Below is a small trained network, with its code and all its weights. Each question gives an input and a class and asks what happens when units are switched off, that is, made to give their printed mean instead of their output.

import numpy as np


def w(rows, s, z=0):
    codes = np.array(rows[::2]) - 128.0
    scale = np.full(codes.shape[1], s)
    scale[-1] = z or s
    return codes * scale


def f(y):
    return y / 2 * (1 + np.tanh(0.7978845608 * (y + 0.044715 * y**3)))


def log_softmax(a):
    a = a - a.max(-1, keepdims=True)
    return a - np.log(np.exp(a).sum(-1, keepdims=True))


def net(x, mask):
    res = np.array(x, float).reshape(1, 3) / 4 @ E
    y = f(res @ A[0][:, :-1].T + A[0][:, -1])
    res = res + np.where(mask, y, B[0][:, -1]) @ B[0][:, :-1]
    return log_softmax(res[-1] @ U[:, :-1].T + U[:, -1])


A, B = {}, {}
E = w([
[244,1,149,102],'x0',
[186,225,206,123],'x1',
[80,80,216,252],'x2',
],0.0079)
A[0] = w([
[191,173,146,162,181],'N1',
[142,166,205,94,39],'N2',
[140,153,207,81,189],'N3',
[70,191,85,135,63],'N4',
[104,52,51,131,43],'N5',
[143,100,165,237,54],'N6',
[132,111,200,223,68],'N7',
[207,69,149,118,101],'N8',
[138,145,201,197,130],'N9',
[165,156,90,26,79],'N10',
[145,145,131,136,31],'N11',
[194,182,122,178,35],'N12',
[188,176,171,164,31],'N13',
[68,66,72,99,255],'N14',
[103,77,62,195,145],'N15',
[212,92,152,115,42],'N16',
[198,190,94,119,63],'N17',
[95,218,100,158,12],'N18',
[185,165,182,153,173],'N19',
[23,194,109,139,96],'N20',
[193,143,214,97,84],'N21',
[94,78,143,186,117],'N22',
[160,134,83,4,79],'N23',
[216,62,112,139,77],'N24',
[149,168,57,20,45],'N25',
[145,102,153,108,193],'N26',
[129,115,185,222,51],'N27',
[207,60,119,130,89],'N28',
[156,163,172,128,35],'N29',
[74,68,76,123,41],'N30',
[112,129,156,100,32],'N31',
],0.013,0.0081)
B[0] = w([
[207,183,61,114,170],'N1',
[63,208,4,154,137],'N2',
[181,190,66,106,175],'N3',
[75,133,205,194,175],'N4',
[100,201,27,142,167],'N5',
[68,63,112,85,178],'N6',
[101,47,108,102,186],'N7',
[98,152,210,188,184],'N8',
[142,79,100,71,182],'N9',
[105,48,98,108,206],'N10',
[10,134,57,216,116],'N11',
[27,134,35,204,129],'N12',
[24,125,23,161,138],'N13',
[194,202,67,109,246],'N14',
[157,180,56,122,191],'N15',
[48,138,172,195,163],'N16',
[77,87,64,114,159],'N17',
[66,147,173,211,162],'N18',
[176,179,60,118,175],'N19',
[123,119,224,210,214],'N20',
[70,179,106,200,162],'N21',
[125,84,86,75,183],'N22',
[110,55,107,92,218],'N23',
[98,144,193,196,182],'N24',
[75,38,107,98,212],'N25',
[153,133,152,128,168],'N26',
[86,51,99,144,176],'N27',
[95,151,206,197,183],'N28',
[1,139,32,191,129],'N29',
[51,174,34,166,156],'N30',
[9,137,81,201,114],'N31',
],0.014,0.012)
U = w([
[48,8,94,104,179],'0',
[38,177,221,253,137],'1',
[84,247,17,153,52],'2',
[206,168,150,83,231],'3',
[107,121,194,101,7],'4',
[133,99,198,115,7],'5',
[114,106,196,106,7],'6',
[129,95,211,102,7],'7',
],0.015,0.016)

Each question gives the input, the list of numbers given to net, and the class t.
The units are the neurons (one row each of A and B). Each row of codes is followed by its name. A weight is (code - 128) times the scale printed after its matrix; where a second scale follows, it is the last column's (A, B and U).
mask holds one flag per neuron, in row order. A switched-off neuron (its flag False) gives its mean, the last column of its row in B, instead of its output. The means were averaged over made-up inputs and are rounded, as every weight is.
A unit's drop is (log p(t) with every unit on - log p(t) with that unit switched off) / (log p(t) with every unit on - log p(t) with every unit switched off).
unit that matters most: the unit with the biggest drop
k most important neurons: the k neurons with the biggest drops, biggest first
drop of u: that unit's drop, to one decimal
input [7,5,6], class 1: 3 most important neurons -> N8, N28, N21
input [-6,-8,1], class 2: unit that matters most -> N14
input [-2,8,-8], class 0: 3 most important neurons -> N25, N10, N23
input [8,-8,-3], class 1: 2 most important neurons -> N28, N24
input [-8,-4,-8], class 0: 3 most important neurons -> N25, N23, N10
input [4,-7,6], class 2: 3 most important neurons -> N15, N5, N14
input [-8,3,8], class 0: 2 most important neurons -> N9, N7
input [6,6,-3], class 1: 3 most important neurons -> N8, N14, N16
input [1,-3,-3], class 3: drop of N14 -> 0.1
input [-6,7,6], class 2: drop of N13 -> 0.1
input [4,4,1], class 1: drop of N8 -> 0.3
input [-4,1,2], class 1: drop of N20 -> 0.2
